Below is a small trained network, with its code and all its weights. Each question gives an input and a class and asks what happens when units are switched off, that is, made to give their printed mean instead of their output.

import numpy as np


def w(rows, s, z=0):
    codes = np.array(rows[::2]) - 128.0
    scale = np.full(codes.shape[1], s)
    scale[-1] = z or s
    return codes * scale


def norm(h):
    return h / np.sqrt((h * h).mean(-1, keepdims=True) + 1e-5)


def f(y):
    return np.maximum(y, 0)


def log_softmax(a):
    a = a - a.max(-1, keepdims=True)
    return a - np.log(np.exp(a).sum(-1, keepdims=True))


def net(x, mask):
    res = np.array(x, float).reshape(1, 8) / 4 @ E
    u = 0
    for l in range(2):
        y = f(norm(res) @ A[l][:, :-1].T + A[l][:, -1])
        res = res + np.where(mask[u : u + 4], y, B[l][:, -1]) @ B[l][:, :-1]
        u += 4
    return log_softmax(norm(res)[-1] @ U[:, :-1].T + U[:, -1])


A, B = {}, {}
E = w([
[79,52,110,47,150,204,149,51,99],'x0',
[87,168,134,28,127,99,80,176,90],'x1',
[126,107,108,145,169,228,120,190,59],'x2',
[40,223,137,171,95,58,151,173,185],'x3',
[134,181,60,121,210,164,87,119,150],'x4',
[135,161,138,148,230,155,176,121,217],'x5',
[134,165,148,87,84,146,143,40,95],'x6',
[138,145,217,176,135,255,117,117,138],'x7',
],0.0057)
A[0] = w([
[147,136,90,2,157,148,82,184,92,82],'0.n1',
[68,142,172,128,105,185,106,147,109,75],'0.n2',
[108,103,95,79,211,84,138,115,188,121],'0.n3',
[91,77,139,172,118,96,202,102,142,2],'0.n4',
],0.0085,0.003)
B[0] = w([
[89,27,123,110,115,115,121,68,84,246],'0.n1',
[183,42,1,78,137,150,35,163,221,202],'0.n2',
[163,51,79,118,129,150,33,192,97,252],'0.n3',
[151,31,161,75,68,119,119,37,99,190],'0.n4',
],0.0089,0.0042)
A[1] = w([
[155,138,88,168,122,40,81,163,69,150],'1.n1',
[100,157,73,193,215,217,84,84,159,115],'1.n2',
[131,119,154,253,181,241,205,42,137,8],'1.n3',
[185,143,189,76,43,122,152,28,106,35],'1.n4',
],0.0062,0.0014)
B[1] = w([
[120,112,164,132,200,255,213,210,167,243],'1.n1',
[161,123,113,162,141,151,135,244,133,254],'1.n2',
[60,233,176,156,49,9,209,181,132,225],'1.n3',
[123,77,150,57,147,116,106,105,65,229],'1.n4',
],0.0079,0.0039)
U = w([
[117,2,96,23,90,177,94,28,44,234],'0',
[139,146,89,196,166,211,172,249,179,70],'1',
[61,253,245,150,53,57,249,81,146,5],'2',
],0.0067,0.0025)

Each question gives the input, the list of numbers given to net, and the class t.
The units are the neurons (one row each of A and B). Each row of codes is followed by its name. A weight is (code - 128) times the scale printed after its matrix; where a second scale follows, it is the last column's (A, B and U).
mask holds one flag per neuron, layer by layer. A switched-off neuron (its flag False) gives its mean, the last column of its row in B, instead of its output. The means were averaged over made-up inputs and are rounded, as every weight is.
A unit's drop is (log p(t) with every unit on - log p(t) with that unit switched off) / (log p(t) with every unit on - log p(t) with every unit switched off).
The circuit of an input: a set's keep is (log p(t) with only the set's units on - log p(t) with every unit switched off) / (log p(t) with every unit on - log p(t) with every unit switched off). Starting from all 8 units, units are removed one at a time, each time the one whose removal leaves the highest keep (on an exact tie, the one counted first), for as long as the keep stays at least 0.8.
units of the circuit, in order: the units of the circuit, biggest drop first
k most important neurons: the k neurons with the biggest drops, biggest first
k most important neurons of layer l: the k neurons of layer l with the biggest drops, biggest first
drop when u is switched off: that unit's drop, to one decimal
input [-6,-3,-5,-8,-2,-2,-8,-6], class 1: units of the circuit, in order => (1.n1, 0.n1)
input [-7,0,-1,-1,-6,1,-1,7], class 2: 2 most important neurons of layer 1 => (1.n2, 1.n1)
input [-5,-6,3,-7,-6,3,8,3], class 2: units of the circuit, in order => (1.n3)
input [5,-8,-2,-7,4,-8,-6,6], class 2: 3 most important neurons => (1.n3, 0.n3, 0.n2)
input [4,2,5,3,-2,8,7,0], class 1: 2 most important neurons => (1.n2, 0.n4)
input [-2,5,-8,-3,-5,2,-6,7], class 2: 3 most important neurons => (0.n3, 0.n1, 0.n4)
input [-1,3,0,7,-3,-7,0,4], class 1: 2 most important neurons of layer 1 => (1.n1, 1.n4)
input [-4,-5,-4,-3,-4,-3,-2,7], class 2: units of the circuit, in order => (1.n3, 0.n3)
input [1,-8,7,-7,4,-2,8,4], class 2: units of the circuit, in order => (1.n3, 0.n3)
input [2,2,-7,-7,1,5,-5,5], class 1: 2 most important neurons of layer 1 => (1.n2, 1.n4)
input [5,-7,2,-5,6,-3,3,5], class 2: 2 most important neurons of layer 1 => (1.n3, 1.n1)
input [-6,-6,-7,-4,8,-8,1,-8], class 1: drop when 1.n1 is switched off => 0.7
input [-1,-5,5,-4,0,4,3,-6], class 1: drop when 0.n4 is switched off => 0.1
input [0,-7,3,5,-7,5,-5,-8], class 0: units of the circuit, in order => (0.n4)
input [6,-6,1,8,-8,1,-4,0], class 0: drop when 0.n4 is switched off => 3.8
input [7,-8,2,-6,6,0,1,1], class 1: drop when 0.n1 is switched off => 0.1
